Here is a tiny trained network, its code and every weight. The questions are about switching its units off for an input and a class, where a switched-off unit gives its printed mean instead of its output.

import numpy as np


def w(rows, s, z=0):
    codes = np.array(rows[::2]) - 128.0
    scale = np.full(codes.shape[1], s)
    scale[-1] = z or s
    return codes * scale


def norm(h):
    return h / np.sqrt((h * h).mean(-1, keepdims=True) + 1e-5)


def f(y):
    return np.maximum(y, 0)


def log_softmax(a):
    a = a - a.max(-1, keepdims=True)
    return a - np.log(np.exp(a).sum(-1, keepdims=True))


def net(x, mask):
    res = np.array(x, float).reshape(1, 4) / 4 @ E
    u = 0
    for l in range(2):
        y = f(norm(res) @ A[l][:, :-1].T + A[l][:, -1])
        res = res + np.where(mask[u : u + 14], y, B[l][:, -1]) @ B[l][:, :-1]
        u += 14
    return log_softmax(norm(res)[-1] @ U[:, :-1].T + U[:, -1])


A, B = {}, {}
E = w([
[200,180,6,149,66,57,126],'x0',
[195,172,137,230,176,14,219],'x1',
[162,46,147,144,159,73,2],'x2',
[210,20,55,143,114,165,203],'x3',
],0.0065)
A[0] = w([
[230,100,79,140,85,138,129,189],'L0N0',
[130,123,103,161,191,99,38,127],'L0N1',
[131,99,105,172,126,208,11,110],'L0N2',
[85,176,155,158,178,127,191,108],'L0N3',
[108,155,226,66,164,65,142,84],'L0N4',
[80,114,44,52,145,162,130,102],'L0N5',
[153,145,214,128,117,254,145,55],'L0N6',
[114,170,149,158,228,139,137,51],'L0N7',
[156,192,168,146,179,89,99,1],'L0N8',
[144,128,88,106,102,112,92,145],'L0N9',
[89,63,155,86,103,206,109,132],'L0N10',
[72,173,180,132,171,174,153,169],'L0N11',
[148,150,155,171,92,84,180,166],'L0N12',
[114,115,65,106,42,168,165,235],'L0N13',
],0.0086,0.0025)
B[0] = w([
[50,76,117,131,97,47,97,241],'L0N0',
[160,132,131,103,196,162,195,187],'L0N1',
[201,118,125,65,188,146,191,204],'L0N2',
[112,132,101,65,141,131,38,202],'L0N3',
[90,163,59,190,77,204,81,186],'L0N4',
[145,68,182,198,51,93,131,202],'L0N5',
[164,43,189,183,147,166,158,195],'L0N6',
[152,254,78,170,111,91,88,170],'L0N7',
[111,175,69,102,135,152,130,171],'L0N8',
[187,101,200,114,150,135,125,177],'L0N9',
[121,95,157,122,79,44,183,228],'L0N10',
[23,106,211,117,166,195,93,206],'L0N11',
[164,139,63,232,178,53,132,216],'L0N12',
[137,113,175,122,110,92,14,254],'L0N13',
],0.0071,0.0063)
A[1] = w([
[167,81,66,203,95,117,142,162],'L1N0',
[127,176,118,124,50,178,85,142],'L1N1',
[188,120,128,70,184,135,107,63],'L1N2',
[212,104,140,66,129,72,63,177],'L1N3',
[211,112,102,41,227,119,139,170],'L1N4',
[187,111,172,138,70,133,209,112],'L1N5',
[136,94,2,208,149,49,196,111],'L1N6',
[136,68,166,123,251,78,163,125],'L1N7',
[58,221,140,131,188,144,180,72],'L1N8',
[50,237,123,203,165,159,125,38],'L1N9',
[186,156,107,161,117,109,177,119],'L1N10',
[231,78,93,40,159,124,103,31],'L1N11',
[109,122,196,171,94,241,205,84],'L1N12',
[97,61,189,100,134,174,165,1],'L1N13',
],0.0086,0.0032)
B[1] = w([
[98,111,193,123,98,56,138,213],'L1N0',
[176,158,221,110,56,156,151,162],'L1N1',
[139,190,95,129,182,183,206,149],'L1N2',
[162,142,95,154,128,202,218,220],'L1N3',
[157,135,3,95,107,177,171,177],'L1N4',
[131,162,146,168,126,115,78,167],'L1N5',
[152,165,128,142,128,43,207,254],'L1N6',
[105,210,71,96,83,165,95,206],'L1N7',
[111,54,173,247,243,202,59,174],'L1N8',
[141,193,83,180,177,194,52,199],'L1N9',
[162,154,135,116,159,48,144,171],'L1N10',
[129,91,36,63,80,211,127,171],'L1N11',
[29,117,191,84,215,87,65,177],'L1N12',
[104,97,128,28,172,98,140,183],'L1N13',
],0.0075,0.0082)
U = w([
[174,136,74,205,91,35,178,214],'0',
[177,94,50,54,138,208,165,215],'1',
[166,185,81,195,189,93,102,67],'2',
[187,2,120,92,30,98,137,13],'3',
[65,188,143,249,195,205,48,75],'4',
[170,197,199,128,19,169,88,2],'5',
[73,48,184,74,169,177,92,238],'6',
],0.0099,0.0039)

Each question gives the input, the list of numbers given to net, and the class t.
The units are the neurons (one row each of A and B). Each row of codes is followed by its name. A weight is (code - 128) times the scale printed after its matrix; where a second scale follows, it is the last column's (A, B and U).
mask holds one flag per neuron, layer by layer. A switched-off neuron (its flag False) gives its mean, the last column of its row in B, instead of its output. The means were averaged over made-up inputs and are rounded, as every weight is.
A unit's drop is (log p(t) with every unit on - log p(t) with that unit switched off) / (log p(t) with every unit on - log p(t) with every unit switched off).
The circuit of an input: a set's keep is (log p(t) with only the set's units on - log p(t) with every unit switched off) / (log p(t) with every unit on - log p(t) with every unit switched off). Starting from the 12 units with the biggest drops (on a tie, the unit counted first), units are removed one at a time, each time the one whose removal leaves the highest keep (on an exact tie, the one counted first), for as long as the keep stays at least 0.8.
units of the circuit, in order: the units of the circuit, biggest drop first
unit that matters most: the unit with the biggest drop
top k neurons: the k neurons with the biggest drops, biggest first
top k neurons in layer l: the k neurons of layer l with the biggest drops, biggest first
drop when u is switched off: that unit's drop, to one decimal
input [-4,1,2,5], class 3: units of the circuit, in order	(L0N11, L0N12, L1N8)
input [-7,-6,6,5], class 1: top neuron	(L0N2)
input [-4,0,1,5], class 3: top 2 neurons	(L0N11, L0N10)
input [6,-6,0,-1], class 3: units of the circuit, in order	(L0N5, L1N9)
input [3,-1,-1,7], class 3: units of the circuit, in order	(L0N13, L1N9)
input [-5,4,-6,6], class 6: top 3 neurons	(L0N11, L1N12, L0N6)
input [-2,7,-5,-2], class 4: top 2 neurons	(L0N11, L1N8)
input [2,-8,0,0], class 3: top 2 neurons in layer 0	(L0N5, L0N10)
input [4,-3,-1,7], class 3: top 2 neurons	(L0N13, L0N12)
input [-8,1,8,1], class 1: top 2 neurons in layer 1	(L1N4, L1N7)
input [7,-3,-2,-2], class 3: top 2 neurons	(L1N9, L1N7)
input [-3,8,5,-5], class 4: top 2 neurons in layer 1	(L1N8, L1N9)
input [-3,2,-5,1], class 4: top 2 neurons in layer 0	(L0N7, L0N12)
input [-2,-6,-8,6], class 6: unit that matters most	L1N12
input [-5,-5,6,3], class 1: drop when L0N2 is switched off	0.4
input [6,-8,2,-7], class 1: drop when L0N2 is switched off	0.6
input [-5,3,1,1], class 4: drop when L0N7 is switched off	0.2
